Here is a tiny trained network, its code and every weight. The questions are about switching its units off for an input and a target symbol, where a switched-off unit gives its printed mean instead of its output.

import numpy as np


def w(rows, s, z=0):
    codes = np.array(rows[::2]) - 128.0
    scale = np.full(codes.shape[1], s)
    scale[-1] = z or s
    return codes * scale


def f(y):
    return y / 2 * (1 + np.tanh(0.7978845608 * (y + 0.044715 * y**3)))


def softmax(a):
    e = np.exp(a - a.max(-1, keepdims=True))
    return e / e.sum(-1, keepdims=True)


def log_softmax(a):
    a = a - a.max(-1, keepdims=True)
    return a - np.log(np.exp(a).sum(-1, keepdims=True))


def net(x, mask):
    ids = ['ΓΨαβδζλμξστφω'.index(c) for c in x.split()]
    T = len(ids)
    res = E[ids] + P[:T]
    q, k, v = (res @ M[0].T for M in (Q, K, V))
    z = softmax(np.where(np.tri(T) > 0, q @ k.T / 2**0.5, -1e9)) @ v
    res = res + np.where(mask[0], z, O[0][:, -1]) @ O[0][:, :-1]
    y = f(res @ A[0][:, :-1].T + A[0][:, -1])
    res = res + np.where(mask[1:17], y, B[0][:, -1]) @ B[0][:, :-1]
    return log_softmax(res[-1] @ U[:, :-1].T + U[:, -1])


Q, K, V, O, A, B = {}, {}, {}, {}, {}, {}
E = w([
[151,83,131,72,139],'Γ',
[203,253,156,144,112],'Ψ',
[112,157,73,85,95],'α',
[206,186,172,114,129],'β',
[165,22,156,53,155],'δ',
[92,78,61,52,104],'ζ',
[128,11,117,45,142],'λ',
[205,96,188,90,155],'μ',
[218,165,199,127,150],'ξ',
[176,160,139,102,129],'σ',
[161,241,103,125,86],'τ',
[151,174,109,101,102],'φ',
[123,99,90,70,121],'ω',
],0.016)
P = w([
[135,191,156,3,202],'0',
[183,129,151,146,43],'1',
[131,169,162,36,221],'2',
[62,61,225,161,26],'3',
[114,158,156,24,219],'4',
[171,35,19,188,105],'5',
],0.015)
Q[0] = w([
[95,80,134,252,110],'H0',
[144,119,95,161,161],'H0',
],0.017)
K[0] = w([
[114,77,121,250,110],'H0',
[19,120,194,189,159],'H0',
],0.012)
V[0] = w([
[58,21,1,36,107],'H0',
[109,229,10,81,14],'H0',
],0.0085)
O[0] = w([
[121,99,242,245,173,253],'H0',
[190,75,4,215,210,146],'H0',
],0.014,0.0049)
A[0] = w([
[97,95,143,190,152,117],'N0',
[179,126,98,72,94,47],'N1',
[123,118,158,86,138,157],'N2',
[146,125,156,173,46,86],'N3',
[124,157,123,149,123,237],'N4',
[155,114,87,177,180,80],'N5',
[116,125,163,107,22,78],'N6',
[128,141,60,158,174,130],'N7',
[174,106,87,133,116,187],'N8',
[171,105,89,118,184,102],'N9',
[55,157,179,120,153,73],'N10',
[159,158,110,78,163,252],'N11',
[139,120,178,154,100,212],'N12',
[150,84,116,195,87,169],'N13',
[145,100,126,143,8,131],'N14',
[118,157,98,52,191,25],'N15',
],0.014,0.015)
B[0] = w([
[125,175,105,119,124,205],'N0',
[61,192,92,189,160,182],'N1',
[124,165,103,125,111,202],'N2',
[79,96,128,126,164,166],'N3',
[130,88,129,65,125,179],'N4',
[89,119,43,168,69,217],'N5',
[132,83,159,246,143,206],'N6',
[139,117,202,149,145,202],'N7',
[165,135,114,109,176,205],'N8',
[135,169,163,124,100,211],'N9',
[184,132,128,144,195,192],'N10',
[84,25,115,120,133,238],'N11',
[87,152,62,104,89,251],'N12',
[158,175,206,104,184,206],'N13',
[205,143,132,66,109,182],'N14',
[217,196,186,167,61,169],'N15',
],0.013,0.02)
U = w([
[163,136,193,56,55,251],'Γ',
[156,190,66,94,73,155],'Ψ',
[228,190,169,185,136,71],'α',
[49,96,2,137,123,172],'β',
[149,119,239,219,101,103],'δ',
[61,183,83,202,159,95],'ζ',
[74,124,244,147,240,89],'λ',
[47,113,95,178,46,144],'μ',
[179,123,71,223,92,73],'ξ',
[92,73,81,39,174,162],'σ',
[116,72,62,213,212,86],'τ',
[235,67,153,129,149,140],'φ',
[140,210,148,53,172,125],'ω',
],0.0086,0.011)

Each question gives the input, a string of symbols that net reads in full, and the target symbol t.
The units are the heads (2 rows each of Q, K, V and O) and the neurons (one row each of A and B). Each row of codes is followed by its name. A weight is (code - 128) times the scale printed after its matrix; where a second scale follows, it is the last column's (O, A, B and U).
mask holds one flag per unit, heads first, then neurons. A switched-off unit (its flag False) gives its mean, the last column of its rows in O or B, instead of its output. The means were averaged over made-up inputs and are rounded, as every weight is.
A unit's drop is (log p(t) with every unit on - log p(t) with that unit switched off) / (log p(t) with every unit on - log p(t) with every unit switched off).
The circuit of an input: a set's keep is (log p(t) with only the set's units on - log p(t) with every unit switched off) / (log p(t) with every unit on - log p(t) with every unit switched off). Starting from the 12 units with the biggest drops (on a tie, the unit counted first), units are removed one at a time, each time the one whose removal leaves the highest keep (on an exact tie, the one counted first), for as long as the keep stays at least 0.8.
circuit, biggest first: the units of the circuit, biggest drop first
unit that matters most: the unit with the biggest drop
k most important neurons: the k neurons with the biggest drops, biggest first
input α Ψ Γ λ β, target τ: circuit, biggest first -> (H0)
input Γ Γ ω ζ ζ, target σ: circuit, biggest first -> (N5; N6; N13; N9)
input Γ ζ ζ β, target ζ: 3 most important neurons -> (N5; N13; N12)
input α Γ Γ α, target Γ: circuit, biggest first -> (N14; N1)
input Ψ μ δ δ, target μ: circuit, biggest first -> (H0; N6; N13)
input μ δ ω τ τ, target δ: 3 most important neurons -> (N15; N6; N12)
input α λ Γ λ Γ λ, target λ: circuit, biggest first -> (H0; N3)
input β μ λ Γ Ψ, target Ψ: 2 most important neurons -> (N15; N1)
input δ φ δ ζ φ Γ, target ζ: 3 most important neurons -> (N5; N13; N0)
input ζ α σ Γ, target α: circuit, biggest first -> (H0; N13; N11)
input α τ δ α, target τ: circuit, biggest first -> (H0; N7)
input Γ δ μ α, target δ: 3 most important neurons -> (N6; N5; N11)
input τ β α δ τ, target ξ: circuit, biggest first -> (H0; N15; N5)
input ζ α λ δ, target α: circuit, biggest first -> (H0; N13; N11)
input σ α ζ λ Γ, target Γ: unit that matters most -> N15
input Ψ δ δ α φ δ, target α: circuit, biggest first -> (N13; N11)
input δ α ζ Ψ, target α: circuit, biggest first -> (H0; N13)
input ω ξ α τ φ, target β: 3 most important neurons -> (N13; N6; N15)
input λ δ μ φ σ, target ω: 4 most important neurons -> (N6; N5; N12; N11)
input λ λ δ α τ Γ, target α: circuit, biggest first -> (N13; N11)
input σ δ δ, target Γ: circuit, biggest first -> (N15; H0; N10)
input λ ζ Γ λ, target ζ: 2 most important neurons -> (N5; N13)
input ζ φ Γ, target ζ: circuit, biggest first -> (H0; N5; N0; N11)
input τ ξ φ, target ξ: 3 most important neurons -> (N15; N5; N11)
input τ μ ζ, target ξ: 3 most important neurons -> (N15; N5; N11)
input δ λ Γ, target λ: 2 most important neurons -> (N5; N10)
input ζ Γ ζ Γ, target Γ: unit that matters most -> N5
input δ σ α δ ζ, target λ: most important neuron -> (N5)
